Below are the code and all the weights of a small trained network. Each question names an input and a class and asks about switching units off, where a switched-off unit gives its printed mean instead of its output.

import numpy as np


def w(rows, s, z=0):
    codes = np.array(rows[::2]) - 128.0
    scale = np.full(codes.shape[1], s)
    scale[-1] = z or s
    return codes * scale


def norm(h):
    return h / np.sqrt((h * h).mean(-1, keepdims=True) + 1e-5)


def f(y):
    return y / 2 * (1 + np.tanh(0.7978845608 * (y + 0.044715 * y**3)))


def log_softmax(a):
    a = a - a.max(-1, keepdims=True)
    return a - np.log(np.exp(a).sum(-1, keepdims=True))


def net(x, mask):
    res = np.array(x, float).reshape(1, 3) / 4 @ E
    u = 0
    for l in range(4):
        y = f(norm(res) @ A[l][:, :-1].T + A[l][:, -1])
        res = res + np.where(mask[u : u + 8], y, B[l][:, -1]) @ B[l][:, :-1]
        u += 8
    return log_softmax(norm(res)[-1] @ U[:, :-1].T + U[:, -1])


A, B = {}, {}
E = w([
[31,158,250,136],'x0',
[1,211,16,27],'x1',
[226,198,143,4],'x2',
],0.0036)
A[0] = w([
[185,40,62,123,44],'0.n0',
[197,104,215,185,122],'0.n1',
[67,164,132,94,254],'0.n2',
[173,203,180,72,146],'0.n3',
[66,194,83,108,78],'0.n4',
[78,157,247,128,104],'0.n5',
[226,64,49,128,60],'0.n6',
[49,45,110,190,180],'0.n7',
],0.011,0.0046)
B[0] = w([
[81,160,69,141,161],'0.n0',
[109,59,124,163,234],'0.n1',
[137,175,130,82,254],'0.n2',
[152,181,160,190,210],'0.n3',
[113,74,157,73,204],'0.n4',
[41,179,9,174,217],'0.n5',
[80,160,53,156,189],'0.n6',
[183,198,157,121,251],'0.n7',
],0.014,0.0061)
A[1] = w([
[146,177,155,151,101],'1.n0',
[142,129,109,141,38],'1.n1',
[110,14,113,173,56],'1.n2',
[90,8,87,150,51],'1.n3',
[142,26,122,156,3],'1.n4',
[194,198,130,187,136],'1.n5',
[195,62,98,228,154],'1.n6',
[151,60,135,173,6],'1.n7',
],0.012,0.0048)
B[1] = w([
[176,126,135,141,166],'1.n0',
[109,97,140,137,109],'1.n1',
[38,57,105,83,177],'1.n2',
[129,155,120,127,168],'1.n3',
[126,58,145,89,142],'1.n4',
[250,163,209,97,244],'1.n5',
[109,84,186,71,254],'1.n6',
[151,156,106,101,140],'1.n7',
],0.011,0.0054)
A[2] = w([
[213,176,187,161,53],'2.n0',
[162,160,11,108,87],'2.n1',
[110,50,103,102,48],'2.n2',
[177,126,198,174,109],'2.n3',
[156,119,124,85,80],'2.n4',
[133,175,140,2,90],'2.n5',
[124,168,150,5,2],'2.n6',
[114,101,140,55,114],'2.n7',
],0.01,0.0042)
B[2] = w([
[199,101,191,46,197],'2.n0',
[125,165,135,235,187],'2.n1',
[54,114,192,132,138],'2.n2',
[115,181,165,64,164],'2.n3',
[40,85,203,230,129],'2.n4',
[112,2,219,188,253],'2.n5',
[131,21,66,139,207],'2.n6',
[52,43,191,93,163],'2.n7',
],0.0078,0.0057)
A[3] = w([
[84,213,138,58,139],'3.n0',
[255,122,142,97,101],'3.n1',
[190,217,114,33,67],'3.n2',
[205,198,201,75,78],'3.n3',
[63,48,205,77,137],'3.n4',
[125,102,136,163,2],'3.n5',
[138,197,209,104,43],'3.n6',
[181,229,113,122,27],'3.n7',
],0.0094,0.0075)
B[3] = w([
[175,135,57,252,164],'3.n0',
[173,188,243,87,176],'3.n1',
[90,115,93,122,164],'3.n2',
[255,93,181,70,200],'3.n3',
[126,17,41,98,255],'3.n4',
[100,63,111,166,107],'3.n5',
[174,91,152,76,148],'3.n6',
[18,43,117,64,152],'3.n7',
],0.009,0.0071)
U = w([
[19,69,126,118,183],'0',
[153,186,201,98,124],'1',
[11,241,58,223,4],'2',
],0.012,0.0027)

Each question gives the input, the list of numbers given to net, and the class t.
The units are the neurons (one row each of A and B). Each row of codes is followed by its name. A weight is (code - 128) times the scale printed after its matrix; where a second scale follows, it is the last column's (A, B and U).
mask holds one flag per neuron, layer by layer. A switched-off neuron (its flag False) gives its mean, the last column of its row in B, instead of its output. The means were averaged over made-up inputs and are rounded, as every weight is.
A unit's drop is (log p(t) with every unit on - log p(t) with that unit switched off) / (log p(t) with every unit on - log p(t) with every unit switched off).
The circuit of an input: a set's keep is (log p(t) with only the set's units on - log p(t) with every unit switched off) / (log p(t) with every unit on - log p(t) with every unit switched off). Starting from the 12 units with the biggest drops (on a tie, the unit counted first), units are removed one at a time, each time the one whose removal leaves the highest keep (on an exact tie, the one counted first), for as long as the keep stays at least 0.8.
units of the circuit, in order: the units of the circuit, biggest drop first
top k neurons: the k neurons with the biggest drops, biggest first
top k neurons in layer l: the k neurons of layer l with the biggest drops, biggest first
drop when u is switched off: that unit's drop, to one decimal
input [7,-8,0], class 0: units of the circuit, in order	(0.n1)
input [6,1,-6], class 1: top 2 neurons	(0.n7 1.n5)
input [-3,7,7], class 0: top 2 neurons	(0.n7 0.n4)
input [7,1,5], class 2: top 2 neurons	(0.n5 0.n7)
input [-3,-6,5], class 0: top 3 neurons in layer 0	(0.n1 0.n7 0.n5)
input [-7,-6,-7], class 1: top 3 neurons	(0.n5 0.n7 1.n5)
input [-7,0,-8], class 1: top 2 neurons	(0.n7 0.n5)
input [6,6,6], class 0: top 2 neurons	(0.n4 0.n7)
input [2,-4,3], class 0: top 2 neurons	(0.n1 0.n7)
input [4,-5,5], class 0: top 2 neurons	(0.n1 0.n7)
input [-6,-3,-6], class 1: top 3 neurons	(0.n7 0.n5 1.n5)
input [-2,-7,6], class 0: top 3 neurons in layer 0	(0.n1 0.n7 0.n2)
input [3,2,-2], class 2: top 3 neurons	(0.n5 0.n3 1.n6)
input [7,-7,5], class 0: top 2 neurons	(0.n1 0.n7)
input [-8,-5,1], class 2: top neuron	(0.n6)
input [6,-2,-4], class 2: top 2 neurons	(0.n5 0.n3)
input [6,2,-7], class 1: top 2 neurons in layer 0	(0.n7 0.n6)
input [-8,6,6], class 2: top 2 neurons in layer 0	(0.n7 0.n6)
input [8,-6,2], class 2: top 2 neurons in layer 0	(0.n5 0.n4)
input [-6,-4,-2], class 2: units of the circuit, in order	(0.n6)
input [3,-4,0], class 0: top 2 neurons in layer 0	(0.n1 0.n6)
input [7,-4,-2], class 2: drop when 0.n5 is switched off	1.0
input [3,-5,2], class 0: drop when 0.n1 is switched off	2.3
input [-4,-1,-6], class 1: drop when 0.n7 is switched off	1.7
